In the rows, zero is written as 128.
Each row of numbers belongs to one of the things below and depends on some of the facts about them. Some rows are named. Which thing is each other row?

There are 2 kinds of fact about the things: Λ, Φ.
Λ: points at; Φ: uses
z103 Λ z123; z105 Λ z474; z11 Λ z750
z114 Λ z775; z121 Λ z114; z123 Λ z215
z136 Λ z941; z137 Λ z741; z138 Λ z465
z141 Λ z811; z142 Λ z559; z143 Λ z930
z147 Λ z998; z152 Λ z923; z153 Λ z929
z158 Λ z418; z16 Λ z342; z17 Λ z650
z172 Λ z274; z175 Λ z246; z191 Λ z300
z193 Λ z267; z195 Λ z56; z196 Λ z193
z202 Λ z939; z203 Λ z576; z205 Λ z191
z207 Λ z32; z215 Λ z531; z216 Λ z64
z246 Λ z259; z249 Λ z754; z259 Λ z866
z267 Λ z981; z274 Λ z618; z275 Λ z68
z277 Λ z774; z280 Λ z158; z284 Λ z292
z291 Λ z205; z292 Λ z84; z298 Λ z773
z300 Λ z664; z301 Λ z277; z303 Λ z584
z304 Λ z544; z307 Λ z291; z308 Λ z136
z310 Λ z494; z312 Λ z397; z314 Λ z8
z32 Λ z351; z324 Λ z624; z334 Λ z904
z335 Λ z763; z338 Λ z622; z342 Λ z446
z343 Λ z652; z349 Λ z147; z350 Λ z493
z351 Λ z955; z353 Λ z863; z356 Λ z522
z363 Λ z881; z367 Λ z682; z374 Λ z54
z375 Λ z413; z383 Λ z434; z387 Λ z564
z397 Λ z686; z408 Λ z105; z41 Λ z375
z412 Λ z363; z413 Λ z426; z418 Λ z535
z426 Λ z808; z430 Λ z529; z434 Λ z195
z444 Λ z965; z446 Λ z938; z46 Λ z207
z465 Λ z96; z472 Λ z853; z476 Λ z143
z485 Λ z875; z486 Λ z11; z492 Λ z668
z493 Λ z324; z494 Λ z121; z502 Λ z430
z511 Λ z792; z512 Λ z284; z513 Λ z836
z522 Λ z602; z523 Λ z138; z525 Λ z658
z529 Λ z770; z531 Λ z607; z532 Λ z486
z535 Λ z959; z54 Λ z153; z544 Λ z310
z545 Λ z367; z554 Λ z141; z559 Λ z512
z56 Λ z698; z561 Λ z137; z564 Λ z880
z566 Λ z606; z576 Λ z934; z584 Λ z554
z594 Λ z613; z602 Λ z950; z606 Λ z298
z607 Λ z525; z608 Λ z304; z613 Λ z383
z618 Λ z492; z624 Λ z916; z628 Λ z142
z636 Λ z969; z64 Λ z513; z644 Λ z472
z648 Λ z476; z649 Λ z99; z652 Λ z734
z658 Λ z203; z659 Λ z412; z664 Λ z649
z668 Λ z338; z68 Λ z152; z682 Λ z343
z684 Λ z659; z686 Λ z216; z698 Λ z103
z70 Λ z566; z713 Λ z444; z734 Λ z46
z741 Λ z82; z750 Λ z839; z754 Λ z196
z763 Λ z41; z770 Λ z303; z773 Λ z532
z774 Λ z890; z775 Λ z308; z791 Λ z684
z792 Λ z312; z8 Λ z876; z808 Λ z894
z811 Λ z374; z814 Λ z307; z82 Λ z594
z821 Λ z349; z822 Λ z713; z835 Λ z858
z836 Λ z353; z839 Λ z172; z84 Λ z822
z848 Λ z814; z853 Λ z545; z858 Λ z511
z863 Λ z952; z866 Λ z561; z87 Λ z16
z875 Λ z523; z880 Λ z249; z881 Λ z335
z884 Λ z993; z890 Λ z485; z891 Λ z906
z894 Λ z648; z904 Λ z70; z906 Λ z644
z916 Λ z821; z917 Λ z848; z923 Λ z175
z929 Λ z891; z930 Λ z477; z934 Λ z17
z938 Λ z275; z939 Λ z835; z941 Λ z408
z945 Λ z202; z950 Λ z917; z952 Λ z884
z955 Λ z55; z96 Λ z502; z965 Λ z356
z969 Λ z628; z981 Λ z314; z99 Λ z301
z993 Λ z608; z998 Λ z945; z103 Φ z529
z11 Φ z485; z121 Φ z998; z123 Φ z202
z136 Φ z955; z137 Φ z16; z141 Φ z334
z143 Φ z652; z147 Φ z196; z152 Φ z82
z153 Φ z993; z158 Φ z522; z16 Φ z353
z17 Φ z41; z175 Φ z644; z191 Φ z444
z193 Φ z584; z195 Φ z930; z202 Φ z535
z203 Φ z193; z207 Φ z96; z215 Φ z726
z216 Φ z152; z259 Φ z383; z267 Φ z274
z275 Φ z554; z277 Φ z608; z280 Φ z493
z284 Φ z513; z291 Φ z682; z292 Φ z314
z298 Φ z138; z300 Φ z906; z304 Φ z564
z307 Φ z259; z308 Φ z137; z312 Φ z413
z314 Φ z945; z32 Φ z434; z334 Φ z835
z342 Φ z465; z350 Φ z814; z351 Φ z607
z353 Φ z559; z356 Φ z811; z367 Φ z821
z375 Φ z356; z383 Φ z375; z387 Φ z734
z412 Φ z492; z413 Φ z207; z426 Φ z175
z430 Φ z216; z446 Φ z787; z465 Φ z618
z472 Φ z87; z476 Φ z808; z492 Φ z890
z493 Φ z876; z494 Φ z613; z502 Φ z698
z512 Φ z215; z522 Φ z531; z523 Φ z142
z525 Φ z349; z527 Φ z304; z531 Φ z614
z532 Φ z668; z544 Φ z525; z545 Φ z84
z55 Φ z342; z554 Φ z649; z559 Φ z11
z561 Φ z523; z564 Φ z774; z566 Φ z545
z576 Φ z512; z584 Φ z143; z606 Φ z659
z607 Φ z55; z608 Φ z511; z613 Φ z141
z614 Φ z121; z618 Φ z472; z622 Φ z848
z624 Φ z351; z628 Φ z624; z636 Φ z56
z64 Φ z664; z644 Φ z939; z648 Φ z822
z649 Φ z308; z652 Φ z486; z658 Φ z802
z659 Φ z934; z664 Φ z99; z668 Φ z836
z68 Φ z622; z682 Φ z123; z686 Φ z863
z698 Φ z566; z70 Φ z628; z713 Φ z527
z726 Φ z866; z734 Φ z397; z750 Φ z817
z763 Φ z418; z770 Φ z884; z773 Φ z153
z774 Φ z203; z775 Φ z343; z786 Φ z70
z787 Φ z17; z791 Φ z875; z792 Φ z275
z8 Φ z941; z802 Φ z446; z808 Φ z387
z811 Φ z648; z814 Φ z292; z82 Φ z158
z822 Φ z103; z836 Φ z923; z84 Φ z853
z848 Φ z770; z853 Φ z658; z863 Φ z544
z87 Φ z474; z875 Φ z335; z880 Φ z791
z881 Φ z54; z884 Φ z284; z890 Φ z561
z894 Φ z277; z904 Φ z172; z923 Φ z374
z929 Φ z532; z938 Φ z969; z941 Φ z602
z945 Φ z916; z955 Φ z904; z959 Φ z350
z96 Φ z773; z965 Φ z114; z99 Φ z136
z998 Φ z686

Some rows with their names:
z492: [108 120 118 125 147 119 120 136 132 159 138 112 143 136 128  89 163 146
 134 140 133  99 103 132 122 117 131 120 142 143 133 128 129]
z477: [133 136 127 124 111 142 135 126 129 145 135 118 100 137 132 137 145 125
 129 127 119 144 132 122 135 136 118 130 111  98 138 128 123]
z930: [128 133 125 122 115 143 138 124 131 152 139 114  96 137 128 142 148 129
 127 126 118 145 130 121 131 138 120 129 110  96 140 127 115]
z141: [130 116 121 137 122 145 135 160 117 125 115 156 163 118 129 138 106 101
 131 137 131 121 132 136 103 137 138 133 132 135 116 120 142]
z613: [160 130 134 113 118 100 131 141 138 128 108 142 115 114 125 125 149 153
 131 141 128 126 149 130 140 125 137 126 126 144 115 131  81]
z494: [ 72 127 127 123 145 111 129  74 133 163 151 135 127 114 154 163 138 114
 123 123 154 174 116 128 123 126 129 125 152 163 114 130 150]
z602: [188 144 143 140 109 154 143 110 133  81 131 109  95 133 147 117 147  99
 135  91 115 127 113 117 159 134 105 132 121  97 142 141 134]
z698: [163 137 137 114 104 101 120 141 137 131  99 131 125 112 112 136 152 143
 136 134 127 131 156 128 136 124 131 128 115 165 112 129  89]
z527: [140 119 131 131 128 133 129 129 136 104 141 149 135 130 137 143 111 135
 126 133 133 116 107 123 120 122 129 133 139 152 119 126 132]
z969: [154 137 131 128 113 145 135 129 128 133 133 117 100 137 137 134 145 119
 132 122 118 141 131 120 140 135 115 130 113  97 139 130 125]
z763: [ 82 110 121 121 149 133 141 104 131 157 142 119 111 127  89 142 128 162
 113 120 123 119 121 132 108 138 137 129 113 132 130 124  87]
z64: [ 79 135 122 129 151 112 109 108 125 132 131 118 154 125 139 126  59 153
 124 134 141 149 141 134 149 117 131 130 141 141 118 129 160]
z324: [140 140 125 127 114 140 123 142 125 133 129 110 113 143 131 127 117 136
 130 133 117 138 139 122 143 131 119 130 110  93 140 127 132]
z196: [138 136 127 126 112 140 134 130 129 149 135 116 102 138 135 137 148 123
 130 129 120 144 130 121 133 134 117 129 113  96 140 129 126]
z342: [ 90  96 137 131 139 103 119 110 116  99 116 148 144 112 108 122  80 134
 140 139 126 107 129 128 103 120 134 104 117 109 125 146 111]
z934: [149 138 129 122 109 138 135 133 129 143 131 121  97 136 136 138 152 128
 132 130 117 146 136 122 138 134 118 129 111  98 138 129 115]
z808: [ 80 111 121 122 149 128 142 107 132 157 141 121 117 124  94 140 129 162
 114 120 126 114 121 133 110 137 141 130 115 138 130 125  90]
z114: [ 95 138 129 120 117 129 136  85 132 174 156 119  91 128 161 171 160 104
 126 120 137 189 123 119 132 135 114 128 129 115 131 130 144]
z203: [182 108 140 127 109 141 133 136 151  79 158 176 120 138 148 175 110 141
 123 146 132 112  90 112 118 119 124 138 140 168 110 125 120]

Which thing is each row?
No name comes twice in this set of rows, the named rows included.
[ 85 126 127 122 143 114 130  85 134 154 146 133 124 118 145 157 142 115
 124 124 147 163 116 127 124 128 129 126 145 155 118 130 143] => z775
[ 94 119 132 127 134 124 128  76 146 123 174 160 128 124 171 193 107 116
 118 133 156 169  91 117 118 119 122 133 158 180 106 128 162] => z304
[ 91 104 132 135 146 113 109 125 113  95 115 134 159 123 106 106  46 150
 136 141 125  97 135 133 117 118 136 112 117 108 127 140 129] => z624
[ 86 140 128 119 120 128 135  77 132 176 158 122  94 125 165 177 156 107
 125 122 140 197 124 119 132 134 114 127 132 121 128 131 152] => z310
[ 54 112 132 139 110  98 128 136 116  90 113 153 178 116 121 147  75 110
 128 133 118 111 121 125  59 125 132 106 126  98 127 134 127] => z465
[102 124 127 124 141 117 129 101 131 147 139 133 129 119 137 143 136 121
 125 125 141 144 119 128 123 127 130 126 142 147 121 130 136] => z941
[106  97 140 122 133  98 121 118 122 107 111 152 134 108 108 126  94 143
 143 145 126 109 136 128 106 121 137 102 112 112 122 145  88] => z607

The same things again, as new rows of numbers:
Some rows with their names:
z216: [140 122 126 144 139 178 120 189 136 135 104 115  88 116 125 130 130  98
 118 136 139 125  99 159 111 147 114 126 115 172 139 128 100  83 131 106
  86  99 119]
z82: [107 113 164 149  84 140 122 181 123  70 134 113 138 135 151 143  75 162
 152 154 134 124 137 125 129  96 120 109 142 120 143 101 160 122 135 155
  90 136 129]
z307: [118 116  83 137 153  44 146 102 176 138 109 139 155 100 179 104 126 157
 117 137 119 118 139 154 159 132  99 155 115 106 108 140 118 113  83  96
 102 134 167]
z923: [121 122 167 126  99 125 121 146 129  80 147 102 143 148 152 142  96 159
 157 128 133 128 137 107 138 113 119 111 150 107 112 117 129 139 137 142
 115 138 127]
z17: [128 120 119 147 121 113 127 144 115 130 121 142 126 122 109 124 120 126
 139 128 126 124 139 127 122 113 127 124 124 130 120 134 141 132 127 144
 123 131 118]
z191: [124 142  82 131 139  55 145  95 163 131 107 127 163 120 184 111 135 138
 128 143 112 118 139 173 182 128 113 145 144  78  87 132  94 164  76 107
 110 135 147]
z652: [142 138 141 132 138 129 106  99 113 141 160 158 108 144 127 143 133 147
 109 104 105 132 139  84 108 122 154 157  75 175 132 118 141 101 164 143
 152 124 129]
z544: [143 129 147 122 128 166 149 179 182 165 155 110  53 116 127 123 176 122
 119 173 123 130  75 150  56  99 111 136 160 145 143 139 130 102  79 134
 134 152 115]
z554: [151 128 107 156 113 148  96  93 113 129 137 140 120 142 135 170 133 107
 106 141  97 161 112 123 168 105 177 175 101 134 133 102 143 150 114 140
 132 118 132]
z532: [106 116 141 148 144 120 154 116 105  98 102 156 169 158  95 112 171 114
  88  81 143 132  97 124  90 150 138  86 208  64 118  83 112  97 141 141
 199 118 119]
z998: [124 134 111 165 140 173 114 161  81 141  73 124 146 130 123 131 107 105
 130 123 149 140 139 166 146 178 122 110  86 171 147 120  85  97 184  98
  73  85 120]
z848: [110 129  97 105 187  79 180 104 147 150 132 132 145 135 166 121 123 169
 145 113 101  99 171 162 121 137 104 143 106 129  99 157 130 112 143  87
 112 140 163]
z356: [116  96  90 129 151  37 156 112 171 163 132 150 132 116 157  74 130 190
 146 118 105 123 154 118 159 147 105 135  91 114 103 151 121 103 130  80
 112 129 160]
z955: [138 123 132 110 148 126 131 108 141 131 142 119 138 122 117 126 117 135
 108  95 123 110 140 103 122 138 123 127 104 142 137 138 120 128 127 150
 155 131 132]
z8: [129 159 137 125 109 110 121 125 135 131 136 144 164 128 176 105 137 113
 107 145 156 113 126 146 124 140 130 135 157 126 115 109  96 128 126 127
 122 130 107]
z207: [139 125 145 131 134 130 113 110 132 139 158 146 120 141 121 126 138 154
 113 124 117 132 123 102 118 132 143 147  88 154 132 112 123 107 152 138
 140 123 129]
z105: [135 138 126 128 126 128 132 140 138 137 138 120 112 124 127 126 138 132
 121 137 123 133 117 120 108 122 120 129 139 135 126 128 142 118 122 130
 131 132 122]
z754: [133 123 128 132 130 128 120 118 124 132 129 137 126 122 124 123 131 130
 126 136 133 130 129 123 124 134 127 132 125 132 123 129 131 125 135 132
 131 128 128]
z205: [110 113  90 123 161  83 165 117 142 137 117 127 142 132 145 143 137 159
 150 139 101 120 153 176 147 128 109 137 121  96 109 141 137 130 105 107
 102 138 168]

Name these rows:
No name comes twice in this set of rows, the named rows included.
[137 132 100 122 129 164 134 110 104 125 113 119 137 150 123 194 136  77
 106 161 114 143 133 165 172 102 166 162 137 111 140 127 165 171  91 144
 125 133 143] => z96
[134 104 102 115 141  58 172 108 164 163 138 131 108 142 144  59 127 199
 182 100  93 134 135 118 147 143 109 119 114  92  91 165  97 139 157  50
 118 122 116] => z444
[141 124 151 124 115 140 113  91 109 154 187 143 108 171 119 143 151 147
 133 116 109 163 138  73 120 124 175 152  80 164 134 125 154 103 188 100
 143 126 133] => z343
[132 128  86 140 159 166 103 153  53 140  59 111  87 124 122 122  78  85
 158  78 142 134 143 136 141 168 107  91 105 146 111 160  92 125 188 105
  80  72 102] => z939
[156 173 141 155 111 114  86  82 127 143 164 159 148 154 174 155 141 134
  83 136 106 135 115 104 141 115 165 196  87 163 119  93  97 115 138 141
 145 115 125] => z929
[175 150 165 146  95 111 132 122 149 129 179 179 157 148 129 122 103 193
  73 150  93 124  99 141 145 132 172 187  44 166 166  84  66 115 145 150
 158 122  94] => z367
[121 127 135 131 118 103 103 147 105  96 126 109 105 125 165 133  65 135
 151 109 145 113 149  91 125  89 109  95 144 118  91 130 145 139 127 175
 105 142 107] => z175
[124 113  75 132 134 141 144 121 106 131  97  94 110 145 103 183 148  98
 154 149  97 162 135 173 173 113 169 145 149  79 139 147 177 188  95 113
 122 147 160] => z485
[123 102 141 132 123 141 163  91 122  98 111 132 144 183  91 113 185 108
 117  66 125 154  96 107 125 163 150  97 215  41 114 105 101 130 163  90
 205 116 122] => z274
[114 125 111 133 163  56 154 121 143 173 131 164 124 117 146  89 125 189
 148 117 104 114 154 143 103 121 109 128  95 141 110 149 124  96 131 103
 107 123 135] => z84

Now the same things, written a new way:
Some rows with their names:
z839: [128 160 100 146  80 152 122 111 139 121 164 148 162]
z11: [109 148 117 153  94 126 139 139 149 133 181 111 117]
z875: [131 124 134 131 130 119 134 137 131 132 128 121 117]
z884: [131 132 156 126 121 103 121 137 138 147 133  97 146]
z664: [132 146 155 128 134 115 141 127 132 142 135 133 107]
z123: [126 166 107 137 114  69 130 115 152 100 124 124 102]
z195: [127 151 118 140 115  96 131 128 145 115 132 122 111]
z158: [156 101 157 116 214 111 115 137  71 113  74 109 107]
z566: [135 121 117 158  87 111 132 145 155 158 177 155 118]
z430: [128 110 121 138 128 121 127 148 128 123 127 109 123]
z941: [139 147 188 115 113  80 100 133 144 158 136  63 199]
z775: [139 144 182 116 116  88 104 132 139 156 135  69 192]
z906: [112  95  73 129 116 155 100 124 118 101 115 120 176]
z763: [124  95 153  94 192 119 125 125 101 130  74 120 110]
z787: [131 103 126 132 130  95 120 134 139 151 137 145 119]
z412: [128  93 158  94 196 124 127 129 100 135  79 122 103]
z686: [158 129 127 164 142 122 131 151 106 106 135 121 102]
z648: [114 104 147  94 193 104 122 126 107 132  69 106 112]
z349: [121 122  62 140 136 185 145 110 107  94 125 199  87]

Name these rows:
No name comes twice in this set of rows, the named rows included.
[129 124 136 138 121 139 142 145 135 139 143 133 107] => z387
[128 100 150 138 113 165 142 169 131 163 156 115 130] => z259
[132 145 134 116 121 144 106 103 121 133 129 131 182] => z952
[123 208  67 125 108  53 100  57 148  60 105 142 144] => z650
[117  42  79 142 117  85  95 155 148 139 129 130 143] => z853
[130 148  85 141 117   6 105  94 168 116 127 167 101] => z658
[137 166 139 116 132 148 127  91 115 137 132 164 146] => z205
[131 122 137 126 127 120 134 136 135 125 129 120 116] => z786
[134 134 165 123 118 100 115 134 138 148 135  93 158] => z608
[139 155 162 109 113 123  89 100 125 147 130  99 226] => z114
[138 183  99 149 121  46 122 106 147  79 118 123 100] => z525
[137 178 183 122 143 120 154 116 129 163 142 153  92] => z822
[125 170 104 139 115  59 129 110 154  95 121 123  99] => z215
[132  81 162 139 113 192 144 181 123 176 163 118 139] => z68
[143 170 179 121 139 119 149 114 127 157 143 154  97] => z965

